B =
[[-27, 16, -9, -18, -13, -22, 24, -18, -55, -24, -13, 0, -32],
 [24, -19, -10, -6, 17, 10, -24, -2, 33, -7, 19, -4, 5],
 [9, -18, -15, -7, 7, -8, -23, -5, 21, -9, 3, -5, -12]]
Counting starts at 0.
Which number is the entry just right of the largest entry? -7
Which number is the largest entry? 33
The entry at row 2, column 0 is 9
The entry directly above the centre entry is 24
The centre entry is -24
The entry in row 1 and column 1 -> -19
Which number is the entry in row 1 and column 0? 24
Which number is the entry in the bottom-right corner? -12
Which number is the smallest entry? -55
The entry just left of -32: 0
The entry just right of -6 -> 17
Which number is the entry at row 0, column 1? 16
Which number is the bottom entry of the column that holds the largest entry? 21
Which number is the entry in row 0 and column 2? -9
The entry in row 2 and column 2 -> -15
Which number is the entry just left of the smallest entry? -18
Which number is the entry in the top-left corner? -27
The entry directly below the centre entry is -23
The entry in the top-right corner: -32
Which number is the entry at row 2, column 1? -18

Questions about the matrix below. Rows and columns are numbered from 0.
1) The entry just left of -2.09?
2) The entry just left of -1.28?
3) The entry in row 0 and column 1?
4) The entry at row 0, column 2?
5) The entry just left of 1.93?
6) The smallest entry?
7) The entry in row 2 and column 0?
8) The entry in the bottom-right corner?
[[ 2.90  0.81 -2.10  0.28 -0.89  1.14  2.39 -1.30]
 [ 2.93  1.23 -1.68 -0.10 -1.07  1.63  1.84 -1.04]
 [ 2.87  1.78 -1.33  0.14 -0.96  1.16  1.91 -1.63]
 [ 2.13  0.55 -1.83  0.42 -1.52  1.89  1.93 -1.13]
 [ 2.51  0.76 -1.31 -0.03 -0.98  1.30  2.04 -1.87]
 [ 2.36  1.36 -1.14  0.00 -1.12  1.84  1.66 -2.04]
 [ 2.15  1.19 -2.09  0.95 -1.05  1.35  2.49 -2.23]
 [ 1.91  1.09 -1.44  0.26 -0.81  1.13  1.86 -1.28]
 [ 2.02  1.83 -2.18  0.68 -1.25  1.66  2.20 -1.25]]
1) 1.19
2) 1.86
3) 0.81
4) -2.10
5) 1.89
6) -2.23
7) 2.87
8) -1.25

A = ((53, 42, 58, 19, 49), (63, 48, 36, 78, 58), (76, 25, 50, 63, 45), (61, 31, 61, 45, 28), (24, 54, 31, 31, 42), (79, 56, 79, 45, 58), (70, 42, 72, 33, 42), (40, 49, 50, 54, 22), (62, 51, 36, 79, 55), (32, 72, 46, 47, 71), (51, 47, 41, 62, 58))
Read off the entry just right of the centre entry.
45
Read off the entry just left of the smallest entry.
58
Read off the entry just right of 41.
62
The minimum -> 19
Read off the entry just right of 25.
50
Read off the centre entry.
79
The entry just left of 46: 72
Read off the entry just left of 22.
54

grid =
[[-11  53  27  28  23  -6 -26 -15  -8   2 -33 -51 -41]
 [-30 -36  16 -21 -12  31 -26  28  47  40  12  26 -14]
 [  6  -2   7 -14 -11 -11  -3 -11  -7  -7   7  -9   4]
 [-18   7  18  -4   7   9 -11   5  18  15  -6  -7 -19]
 [-11 -20  -5   0   4  22  -3  19  22  18   3  24  -2]
 [-24 -37 -14  -8  -7  24 -14  20  24  19  -2  26 -11]
 [  8  39 -36  25  28 -17  31 -28 -52 -46 -32 -27   1]
 [-27 -25  29 -22  -3  29 -20  26  52  42  14  22 -15]
 [  1  -6  19 -22 -18 -15 -14 -10   2   0   9 -13  -3]
 [ 18   9 -22   4  -2 -17  17 -17 -35 -30  -1  -8  19]
 [ 26   8  24 -36 -27 -41  11 -33 -22 -25  25 -25  22]
 [-11  20  -4 -11   2 -26  -5 -29 -30 -28 -22 -39 -16]
 [-22   3  45  -4   4  16 -38  16  43  41  -1  -8 -32]]
Counting starts at 0.
Find the entry in row 1 and column 0.
Answer: -30
Find the smallest entry.
Answer: -52
Find the entry directly above -16.
Answer: 22
Find the entry at row 0, column 2.
Answer: 27
Find the bottom-right entry.
Answer: -32
The entry just right of the smallest entry -> -46
The entry directly below the largest entry: -36
Find the top-right entry.
Answer: -41
Find the entry just left of the centre entry.
Answer: -17
Find the entry at row 2, column 0.
Answer: 6
The entry directly below the centre entry: -20
The entry at row 1, column 2 is 16
The bottom-left entry is -22
The entry in row 0 and column 0 -> -11
Find the entry directly below the smallest entry.
Answer: 52
Find the entry directly above the centre entry.
Answer: -14
The entry at row 0, column 1 is 53
The entry directly below -24 is 8
The top entry of the column that holds the smallest entry -> -8
The bottom entry of the column that holds the largest entry is 3
Find the entry at the centre.
Answer: 31
Find the entry just right of 45.
Answer: -4

M =
array([[-1.808,  0.323, -1.051, -2.209, -2.145, -1.177,  0.092, -1.375,
        -2.209, -0.302],
       [-1.014, -0.578, -0.412, -1.121, -1.210, -0.045, -0.858, -0.846,
        -1.121, -0.401],
       [-0.206, -1.004, -0.635, -0.572, -0.458, -1.057, -0.759, -0.697,
        -0.572, -0.851],
       [ 0.111, -0.620, -1.392,  0.060,  0.902, -1.478,  0.704, -1.950,
         0.060, -2.315],
       [-2.020, -2.167, -0.846, -1.799, -0.289, -2.171, -1.569, -0.531,
        -1.799,  0.099],
       [-1.425, -1.277,  0.745, -1.531, -1.431, -0.945, -0.740, -0.975,
        -1.531, -1.135],
       [-0.519, -0.095, -0.121, -0.632, -1.481,  0.133, -1.077, -0.293,
        -0.632, -0.512],
       [-1.144, -1.235, -0.537, -1.054, -0.858, -1.289, -1.371, -0.418,
        -1.054,  0.195],
       [-0.747, -1.158, -0.212, -0.569, -0.628, -0.572, -1.061, -0.676,
        -0.569, -0.892],
       [-0.446, -1.697,  1.927, -2.040, -1.610,  0.416, -0.861, -0.907,
        -2.040, -0.277],
       [ 0.013, -0.073, -0.264, -0.196, -0.900, -0.523, -0.627, -0.566,
        -0.196, -0.387],
       [-0.956, -0.736, -0.669, -0.972, -0.860, -0.686, -0.453, -1.047,
        -0.972, -0.614],
       [-1.201, -0.953,  1.006, -1.521, -0.360,  1.906, -1.272, -1.292,
        -1.521, -1.007]])
What is the 3rd largest entry?
A: 1.006
What is the largest entry?
A: 1.927
The entry just left of -0.686 -> -0.860
What is the entry just right of -1.210?
A: -0.045
What is the entry just left of the largest entry?
A: -1.697
The first entry in reading order -> -1.808
What is the entry just left of -0.566?
A: -0.627
The 2nd entry in reading order is 0.323
What is the entry just right of -0.669?
A: -0.972
The entry just left of -0.523 is -0.900
What is the second largest entry?
A: 1.906
The entry just right of the largest entry -> -2.040

arr =   0  -15   33  -55   -1
The third entry from the left is 33
The last entry is -1
What is the 4th-last entry? -15

[-48  14  41  14 -14 -32 -15  32  20]
The entry just right of the largest entry: 14
Give the 4th-last entry.
-32
Give the last entry.
20
The third entry from the left: 41

Read these off the row that follows.
1) Find the last entry.
2) Find the third-last entry.
3) Find the 4th entry from the end.
4) Find the entry just left of 32.
5) Find the second entry from the right.
11	-27	-34	13	16	-22	9	32	50	10	48	-18	25	-11	29	47
1) 47
2) -11
3) 25
4) 9
5) 29
